Below is a small trained network, with its code and all its weights. Each question gives an input and a class and asks what happens when units are switched off, that is, made to give their printed mean instead of their output.

import numpy as np


def w(rows, s, z=0):
    codes = np.array(rows[::2]) - 128.0
    scale = np.full(codes.shape[1], s)
    scale[-1] = z or s
    return codes * scale


def norm(h):
    return h / np.sqrt((h * h).mean(-1, keepdims=True) + 1e-5)


def f(y):
    return y / 2 * (1 + np.tanh(0.7978845608 * (y + 0.044715 * y**3)))


def log_softmax(a):
    a = a - a.max(-1, keepdims=True)
    return a - np.log(np.exp(a).sum(-1, keepdims=True))


def net(x, mask):
    res = np.array(x, float).reshape(1, 7) / 4 @ E
    u = 0
    for l in range(2):
        y = f(norm(res) @ A[l][:, :-1].T + A[l][:, -1])
        res = res + np.where(mask[u : u + 6], y, B[l][:, -1]) @ B[l][:, :-1]
        u += 6
    return log_softmax(norm(res)[-1] @ U[:, :-1].T + U[:, -1])


A, B = {}, {}
E = w([
[80,241,102,181,227],'x0',
[100,144,143,59,120],'x1',
[47,110,255,145,160],'x2',
[199,75,125,243,124],'x3',
[221,174,156,111,64],'x4',
[179,227,52,68,19],'x5',
[130,191,157,66,208],'x6',
],0.00097)
A[0] = w([
[151,179,120,44,79,39],'L0N1',
[175,195,116,121,251,43],'L0N2',
[23,93,143,79,212,10],'L0N3',
[97,194,40,152,165,143],'L0N4',
[131,29,166,102,76,126],'L0N5',
[173,181,20,134,183,14],'L0N6',
],0.003,0.0013)
B[0] = w([
[43,135,203,145,203,164],'L0N1',
[185,11,81,164,72,176],'L0N2',
[82,127,189,188,221,172],'L0N3',
[187,74,139,121,44,254],'L0N4',
[206,109,4,140,80,210],'L0N5',
[141,25,166,146,77,125],'L0N6',
],0.0025,0.00051)
A[1] = w([
[104,71,123,208,180,4],'L1N1',
[91,45,122,222,203,77],'L1N2',
[45,135,127,86,193,34],'L1N3',
[67,47,123,202,214,106],'L1N4',
[103,199,141,33,100,159],'L1N5',
[190,126,168,252,107,97],'L1N6',
],0.0033,0.0018)
B[1] = w([
[60,132,128,8,114,111],'L1N1',
[38,201,187,5,173,218],'L1N2',
[88,183,135,12,93,119],'L1N3',
[53,223,189,4,156,239],'L1N4',
[76,139,186,143,210,255],'L1N5',
[93,221,194,58,172,215],'L1N6',
],0.0033,0.00098)
U = w([
[254,15,6,239,16,1],'0',
[8,242,249,17,242,255],'1',
],0.004,0.00072)

Each question gives the input, the list of numbers given to net, and the class t.
The units are the neurons (one row each of A and B). Each row of codes is followed by its name. A weight is (code - 128) times the scale printed after its matrix; where a second scale follows, it is the last column's (A, B and U).
mask holds one flag per neuron, layer by layer. A switched-off neuron (its flag False) gives its mean, the last column of its row in B, instead of its output. The means were averaged over made-up inputs and are rounded, as every weight is.
A unit's drop is (log p(t) with every unit on - log p(t) with that unit switched off) / (log p(t) with every unit on - log p(t) with every unit switched off).
The circuit of an input: a set's keep is (log p(t) with only the set's units on - log p(t) with every unit switched off) / (log p(t) with every unit on - log p(t) with every unit switched off). Starting from all 12 units, units are removed one at a time, each time the one whose removal leaves the highest keep (on an exact tie, the one counted first), for as long as the keep stays at least 0.8.
units of the circuit, in order: the units of the circuit, biggest drop first
unit that matters most: the unit with the biggest drop
top k neurons: the k neurons with the biggest drops, biggest first
drop when u is switched off: that unit's drop, to one decimal
input [1,6,-7,-3,-4,0,2], class 0: unit that matters most : L0N4
input [-7,7,6,4,4,-4,5], class 0: units of the circuit, in order : [L0N5 L1N2 L1N4]
input [7,1,-1,5,7,-1,3], class 0: units of the circuit, in order : [L1N4 L0N2]
input [2,0,-8,0,1,-6,4], class 0: top 2 neurons : [L0N2 L0N4]
input [0,-6,2,6,-5,1,-8], class 1: top 2 neurons : [L1N6 L1N2]
input [2,5,-2,7,8,-8,-5], class 1: top 2 neurons : [L1N6 L0N4]
input [4,2,-4,3,0,-4,-8], class 1: top 2 neurons : [L1N6 L1N2]
input [8,-2,7,-2,2,8,-7], class 0: drop when L0N4 is switched off : 0.1
input [6,2,-4,-6,-1,6,-8], class 0: drop when L1N4 is switched off : 0.1
input [-1,0,4,0,1,4,-3], class 0: drop when L1N2 is switched off : 0.3
